Each row has a class, written after it.
[ -5  -7   0 -26 -18  13   1   0  10   0  24   0  18  -9  -4 -18 -26 -15
 -55  29  12  13  28   6  19   7  33 -58  18 -10   6  -8  -2 -20  23  17
   5   6 -23] -> Karol
[ -2 -40 -25 -27  -7 -21  22   3   9 -16 -20  -4  22 -34 -40 -47  23  -8
 -19   7  13   9  44  10 -17  -1  11 -31  -8   3  12 -26 -15  -2  28 -10
   3  -4 -28] -> latum
[  6 -21 -32  36 -10  11  29  -1  17 -25 -35 -24 -14  -2  -8  19  -7 -27
   4  -5  -2  23  17  15 -13  -7  13  -4 -16  -3  -3  -4  -7  19  20  11
   6  31 -15] -> Karol
[ -7  -4  -1 -13  -3   2  -2  10   9 -15  -1  -7  -2 -18   2 -18  -9 -12
  14   2  -4  -4  10  -9  -4   0   9 -10  -4   0  11  -2  -3   4   0   0
   6  20 -11] -> tugaz
[-15   3 -21 -36 -47  24   6  10  11 -34 -44 -19  47 -51  -3  23 -16 -14
 -10   8  33   4  17  29 -26 -13  28 -22   0   3 -11   3  10   1  45  -2
   7   3 -27] -> Bibov
[ -1   9 -11  26  -6   1   6   7   8 -26 -45  -2  -2 -23   2  45  -2   3
  52 -20  18   4   8  14 -23  -4   8  32   8  20  -6   8   2   8   9   1
 -11  18   7] -> tugaz
[ 40 -18  33  50 -50 -23 -16  -4 -16   9  13  58 -24  -6  23   9   5  -9
  41  -7 -12   0  -4 -34 -31  11 -27  32  36 -10  44  -9  45  -5 -20   8
 -20  14   5] -> gapu
[ 10 -20 -11  -4  27 -23   4   4  -5  18  28  14 -14  11 -18 -44  27  -6
 -11   5 -15   5  11 -16   8   0  -7  -4 -13   5  16 -20  -7  -7 -11  -3
 -10  -7   7] -> gopez
[ 14   5 -25  25 -12  22   6   8  26 -11 -36  -5 -33 -12  11  40 -33 -20
  -5  11  16  54  13  32 -11   5  21 -15   8  -7   0   0  -3  23  37  21
 -13  42  -4] -> Karol
[ -5  10  12 -15   2   6  -3   7  -8   8   8   7   6   2   5 -10  11   9
  -5  -4  -6  -6  -3 -15   1  -2  -5   0   0  -7   1   1   5 -10 -19  -1
  -2  -6   1] -> Vala
[ 12  -5 -13   0  -7  -1  -6  11  17  10 -17   1 -41 -14   0 -11 -17  -9
  -9  12   2  39  10  16 -18   5   5 -17  -4 -13   3 -10  -8  25  23   0
  -4  22  -1] -> latum
[ -6 -21 -26   5   0   0  27   3   7 -22 -17 -21   4 -12 -19 -11  12 -11
   4  -1   1   9  29   3  -3  -2  13  -7 -13   5   2  -5 -15   6  12  -2
   0   9 -17] -> Karol
[ 39 -44  13 -25  14 -26  -8  11  -6  40  69  39 -48   5   1 -93  22 -15
 -23  25 -37  11   4 -42  -5  14 -19 -39   5 -26  45 -26  10  -8 -27   8
 -16   8  10] -> Bibov
[ 12  -3  20  28  33 -33   0  -4  11  35  36  36 -46  34  -7 -10   1   4
 -25  13  -9  17  -1  -2  22  15   0 -16  18   2  21   1 -12 -10 -13  23
  -8   1  26] -> tugaz
[-24  11   5 -49  53  -2  -6  16  17  13  39 -17 -16  25  -9 -52  -3  10
 -39  26  -8   5  -1   1  30   1  12 -38 -24  -5  -7  -7 -33  -1 -14  -4
  13 -12   0] -> tugaz
[-17  21  22 -45  -4  31 -20   5   5  -1  45 -15  16  22  17  -9 -29   1
 -40  22  -2  -6 -18  -8  26   2  11 -33   3 -23 -14   7   2 -14 -16   2
  12  -1 -19] -> Karol
[-13   4  11 -27   0   5   0   3  -9  -7   8  -1  44  -4  -9 -22  15  18
 -17   9   6 -24  12  -4   6  -9   3  -4  -4  16   1 -10   8 -26  -2 -13
   2 -29 -12] -> gapu
[-17 -12 -35  14   9  -8  21 -10  10 -14 -36 -12   3 -12 -36   5  11  -3
  -4  -5   7  12  28  22  -4  -9  15  -7 -20  20 -15  -4 -24   7  20  -5
   7 -18 -12] -> tabi
[-13 -23 -22  -9 -36  21  18  -4   9 -38 -40 -27  43 -30 -11  -3 -20 -27
 -13   9   6 -14  29  14  -7 -19  28 -26 -13   1  -6  -6   8  -1  28   2
  23  15 -36] -> mumo
[ -2   8  -7  -4 -40  28   1   9  23 -18 -29  -2  29 -28  12  49 -48 -29
 -39   8  22  32  14  30  -7  -2  33 -37  12 -27  -2  -2   7   7  47  26
  16  38 -29] -> Vala
[ 12  24  15  -7  29  10 -32   9  12  49  49  24 -53  28  19  -2 -34  -3
 -44  30  -4  44 -18   7  31  18   5 -26  17 -13   4  -1  -5   4   2  18
  -7  15  24] -> gopez
[ -9   4  -1   9  -8   4   1  -2   7 -23 -29  -6  -1 -12  -1  16  -3  -4
  40 -12   8 -12   2   2 -16  -7   5  17   1  19   1  14   1   3  -5  -4
  -4  14  -2] -> tugaz
[ -3 -28  15   8  11 -25  15 -15 -13   6  22  15   2  24 -19 -40  34  12
   1   1 -16 -29   4 -24  14   0 -15   8  -2   6  12  -2   2 -17 -34  -6
   7 -22   1] -> mumo
[-25  10  -5 -22  24   9  11   4   4   3  -8 -16  18  13 -17 -12   6  26
 -41  18  12  -5   8  22  25  -9  14 -17 -17  11 -23   2 -14 -10  10  -7
  18 -35  -3] -> mumo
[-14  21  25 -19  18   1 -20   8  -1  -2  23  -3 -19  25  14 -11   2  12
  25  -3 -15 -21 -30 -22   7  -4 -13  19  -7  -3  -5  13  -2   0 -42 -10
   0  -2   5] -> tugaz
[-11  -5 -11  31  -5  -1  26  -9   2  -7 -13  -4  44  -6 -21  48 -10 -14
 -27  -6  20   1  21  24  24   2  24  -6   9  17  -4   2  -9 -11  39  15
  21  -2 -10] -> gopez
[  9 -20   9 -23  -6 -16  -1  -5  -8  18  38  29  19  -4 -11 -54  13   1
 -23   3 -24 -11  12 -32   9   4  -8 -35   1  -8  18 -27   8 -28 -17   7
   9 -18 -15] -> tabi
[ 10 -23  34  -1   3 -28   3  -9  -7  36  56  32   7  25 -11 -36   1   4
 -51   6 -15 -11   5 -20  25  18  -6 -32  20 -16  19 -16   4 -31 -12  15
  11 -18  -1] -> latum
[-22   7 -39  30 -12  20  25  -2  16 -43 -87 -31  22 -24 -20  68   1  -5
  23 -20  40  16  18  43 -17 -19  16  20  -3  26 -19  10  -8  21  60   2
   0   6 -19] -> gezu
[ 14 -31 -10  -4   1 -12   9   4  11  -2  -4  14 -17  -4 -10 -35   5  -8
 -19  21  -7  19  22   5  -5   0   6 -25  -3 -10  13 -19   2   6   8   8
   1  15 -10] -> mumo
[ 10  15  16  -3 -21  21 -25  13  15  12  10  12 -12   4  23  31 -50  -9
 -30  14  20  35  -5  15   6   3  15 -31  30 -23  -4  -3  15   3  33  29
   5  15 -12] -> gezu
[  7  13  35 -16  21  -5 -38  -5 -14  45  71  29 -50  39  21 -50   4  18
  -4  10 -38  -7 -38 -42  22  15 -29  -1   3 -19   4  -2   3  -5 -56  -4
   2 -13  18] -> tabi
[ -1 -10  -3 -11  51 -20   8   8  -3  22  23  11 -38  22 -19 -48  46  16
 -12   4 -13  13   3 -15  10   4 -15   0 -14  -6  11  -7 -22   8 -28 -10
 -13 -14  14] -> Vala
[ -5  -4 -30  32   0  -8  18  -9  -8 -28 -56 -13  13 -10 -22  31  37  -1
  60 -30  10 -13   3   7 -27 -20 -12  59 -21  41 -14  11   0   6  -2 -22
 -12  -6   4] -> gopez
[ 15  13  -4  30  41   4 -12   8  26  35  -1   5 -86  35   9  30 -35  -2
 -21  19  -5  60 -20  31   9  13  -3 -11   1 -17 -12   4 -23  40  14   9
 -16  27  28] -> latum
[  1  -4  12 -25  -9 -11 -14 -12 -16  16  33  24  24   1  -8 -34  17  15
  -6  -2 -10 -27  -5 -26   7   0 -12  -7   4   5   1 -13  12 -29 -30  -6
   1 -29  -3] -> tabi
[ 23  33  61 -41 -20  33 -63  21 -14  27  58  28 -28  22  62  -8 -40   2
   5  13 -22 -10 -56 -41  19  12 -23   5  37 -29  13   5  44  -3 -38  12
 -18  22   2] -> gezu
[-18   7  23  -2 -14   9   4 -12  -9   0  11   5  42   5  -2  22   2   9
 -22 -11  14 -23  -3  -3  14   5   7   0  19  -1  -5  10   6 -24  -7   8
  16 -11  -3] -> Vala
[ -2 -20  23 -29   5 -27  -7   1  -1  20  56  21  -4   1 -12 -78  10   1
 -29  20 -14 -14  19 -26  18  13   6 -42   3  -6  26 -15  -6 -25 -18   5
  16  -7  -6] -> tugaz
[ 13  -9  18  27  15 -24  -5  -6  -9  19  25  31 -33  24  -3 -15  20   6
   8   7 -13   1  -1 -17  -2   7 -16  24  11  10  24  -4   6  -7 -27  -5
 -24 -13  21] -> gapu
[-40  19   2 -22  17  23  -6  -6  -6 -12   9 -34  24  14  -9   2  -3  -1
   4   2   0 -29 -13  -1  23 -10   8  13 -19  21 -26  23 -16  -3 -18 -24
  15 -15  -6] -> gopez
[ 11  18   7  32  31   3  -4   4   2  36  11  17 -52  33  14  27  -4  10
 -12  -2  -5  29 -20   5  14   8  -9  10   9 -13  -2   5  -6  12 -12  14
 -15   9  34] -> Vala
[  4 -14   8  13 -48  -2   8  -7  -3 -32 -10   2  29  -7   3  18   1 -13
  21 -13   2 -15   8 -12 -20  -3   4  14  12  -3   2   4  21 -15 -10   7
   3  10 -24] -> Karol
[  0  -3  -5  12  67 -18   0  11   9  37  25  -8 -81  46 -16 -41  20  12
 -15  15 -18  32  -8  -2  21   0 -14  -8 -24  -1  -3   3 -36  29  -5  -5
  -6 -15  21] -> gezu
[ -5  28  32  -3 -22  29 -20  -2  -3   8  13  12   9  10  31  41 -29   2
  -9  -3   9  -2 -24  -3  12   7   2   1  32 -17  -5  14  15  -8  -9  16
   5  18   3] -> Vala
[ -6  -5 -16 -24 -12  23   1  -2  16   4  11 -10  14 -15  -5 -22 -37 -23
 -55  18  -9  14  19   9  21  -4  26 -66  -8 -20  -1 -22  -9   0  29  19
  28  14 -27] -> tabi
[  7   4  29   2  11 -11 -15  -1  -8  24  52  25  -1  31   6  -3   0   1
 -18   2  -9  -5 -18 -19  20   9 -10   6  14  -4   5   3   8 -20 -24   7
   5 -13   9] -> gopez
[-27  18  15  -7 -20  25  -2 -12  -9 -22  -3 -28  31  13   9  44 -16  -2
  13  -9   4 -37 -31   2   0 -13   5  21  -5   5 -29  31   5  -2 -18 -10
  16  -6  -6] -> Bibov
[-15  36   2  33   0  23  -4   0   9 -16 -37 -11   0  18  10  79 -21  12
   1  -2  24  11 -17  38   2 -11   8  35   3  10 -26  18   2  11  20  -1
   1  -6   5] -> gapu
[-43  60  -2 -29  32  50 -13  17  12 -20 -25 -53  -9  16  17  28 -22  23
  17  -2   4 -13 -33  18  14 -18   7  18 -34  13 -42  28 -25  21  -8 -20
  15   4   4] -> tugaz
[-31  -1  32 -44 -11  27  -8 -16 -20  -4  47 -24  44  12   7 -30  -9  -3
  -9   9 -17 -60 -18 -30  23  -3   5 -17  -2  -3 -12  18   8 -25 -36 -13
  28  -9 -16] -> Bibov
[ 11  -7   2 -27  -8   1 -13  10  -2   9   6  20 -20 -18  10 -37  11 -11
  13   9 -13  12   3 -27 -21   3 -10  -6   4 -11  24  -8  12   5 -22  -6
 -25  21   0] -> Vala
[ 10  11  -3  12 -11 -11  -9   1 -11  -1 -21  28   2 -19   4  25  23  22
  46 -24   4  -1  -9  -9 -22   1 -20  40  14  14  -3  -5  17  -5 -14  -6
 -21 -17  13] -> tabi
[-24  -5  29 -46  32  18 -19  -8   0  22  79 -21  -6  40  -3 -68 -28 -11
 -54  31 -26 -21  -9 -27  51   1  10 -59  -9 -19  -1   4 -15  -8 -20   2
  23   2 -20] -> gezu
[ -6   9 -10  -6  11   7   1   9  12 -12  -8 -14 -18  15   0   4   5   4
  -1   5   2  17  -5   8   1  -6   2   3 -13  -8 -14   3 -10  10  -5  -4
  -8   1  -7] -> Karol
[ 10  -1  26  32 -26  -9  -9 -13  -2  12   4  19  -9  13  13  30 -19   1
   7 -10   3   0 -16   0  -8  15  -8  16  23  -8  -2   6  12  -3  -4   8
   7  10   8] -> latum
[  4  -7 -14   5   5  21   6  10  22  -4 -16 -11 -21  -2   8   7 -36 -17
 -26  24  -5  30  11  22   8  -1  20 -31  -5 -15  -3  -3  -6  23  29  15
  10  34  -7] -> mumo
[  3 -11  30   8  -2  -9  -4 -10 -15  10  33  18   3  20   7 -13   0   6
   2   4 -16 -27  -9 -27  17   7  -8   8  14  -2   7   5  15 -18 -34   1
   4  -6   5] -> mumo
[ -9  15  12   9  -6   9  -4  -9 -16  -3   6  -1  28  14   7  29   2   0
  18 -14   0 -31 -20 -11  11  -6  -9  33   4  18 -10  10  12 -16 -18  -5
   3  -8   6] -> gopez
[ 14  27  20  33  10  -3 -15   6  -3  24   4  27 -30  26  19  30   0  23
   8  -1   1  16 -20   1   0   2 -15  36  14   6   3   1  15  -3 -12   2
 -20 -12  30] -> gapu
[-24  35 -16  46  -7  32  18  -8  -1 -35 -59 -39  12  13   3 102  -7  16
  44 -29  27  -8 -19  28  -3 -12   6  61  -6  28 -44  38  -8  16   3 -11
  -1  -1   6] -> Karol
[ 21  -2  -7  26 -39  -3  -4   0  12   6 -17  31   0 -25   6  41 -28 -28
 -10   6  18  32  17  18 -11   7  16  -9  30   4  18  -8  17  -3  39  26
 -10  28   0] -> gopez
[ -8 -16 -22  13 -63  17  21  -8  -8 -51 -73 -16  65 -54  -7  42  10 -19
  46 -37  22 -23  26   0 -46 -19  12  26   2  18  -3   2  23  -5  18  -6
  -1  15 -28] -> Vala
[-22  32  10 -21 -44  68 -19   3   4 -26 -12 -19  43 -15  33  54 -65 -13
 -25  18  15 -12  -5  20   7  -6  27 -14  18  -8 -13   2  23  -6  30   9
  20  30 -27] -> gapu
[ 19  18  41   2  45 -33 -38   5  -7  61  68  57 -84  55  17 -36  18  23
   2  13 -35  10 -41 -38  29  20 -32  18  21 -10  23  -9  13 -13 -69   8
 -33  -7  42] -> tugaz
[ 14   6  -3  10   2   5 -13  18   3   2 -20  12 -33  -8  12  19  -2   1
  37  -8   4  25  -6  -4 -17   1 -13  24  13   2   8   0  13  17   9   2
 -27  15   6] -> gezu
[  8 -52 -39 -18 -40 -26  30  13  19 -23 -25  10  19 -46 -35 -40  12 -37
 -32  16  11  37  64   6 -24   1  27 -44  -1  -5  32 -36   2  -9  40  12
  -3   1 -45] -> Karol
[-29  20   4  31  28  18   6 -17   1  -8 -11 -31  -5  38  -5  39 -10   7
  -1   2   3 -12 -16  18  20  -8   6  27 -16  24 -24  27 -18  12  -7 -15
   7 -13   8] -> gapu
[-23  15  23 -61 -12  28 -20   3  -4  -1  40 -15  27   4  12 -17 -21  -1
 -36  24   2 -22 -17  -7  18  -4  14 -32   3 -15 -14   9   4 -15 -11  -5
  16 -11 -16] -> Bibov
[   8  -48    8  -86  -17  -16   -8   11    0    3   35   14   18  -35
  -14 -114   13  -13  -20   25  -17   -7   34  -37  -18    9   -1  -58
    2  -21   34  -38    9  -12   -9  -12   -4    5  -37] -> latum
[ 25 -38  10 -15 -47 -22   3  -5   0   3  27  34  16 -30   0 -54   5 -25
 -10  16  -7   1  31 -30 -17  15   3 -37  28  -5  47 -19  21 -29   0  17
 -14  17 -15] -> Karol
[  5   2 -32  23  32  -8  12   5  19  12 -24   3 -35  -2 -16  14   1   4
 -12   2   2  46  13  29   6   3   7 -10 -10   4 -10 -11 -25  23  26   9
  -2  -1  10] -> tabi
[ -3  13  -5 -27   4  10  -9  12  17   4   3   4   3 -17   1 -12 -21  -1
 -33  17  16  15  13  15  13   0  22 -42   6  -4   6 -14  -3  -9  26  15
   2  10  -6] -> tugaz
[ -3  14  26   8  24   3 -17  -6  -4  25  38  13 -28  38  11  -5 -10  10
 -18  21 -11   1 -16  -6  21   8  -5   6   7   2   4   4  -1  -3 -22  -3
  -7  -7  18] -> gapu
[ 23 -19   5   2 -12 -18  -9   4  -1  -2 -12  20 -29  -7   4 -16  20  -3
  44 -12 -13   5 -10 -17 -35   4 -29  29   7  -7  15 -10  17  13 -22 -11
 -24  17   3] -> latum
[  5  26   0 -20  -1  14 -16  17  -8  -4 -10   4 -15  -3  20   0  21  31
  41  -6   7   4 -17 -12 -21  -3 -21  32   0   6  -8   2  14  -3 -24 -16
 -31 -11  11] -> Karol
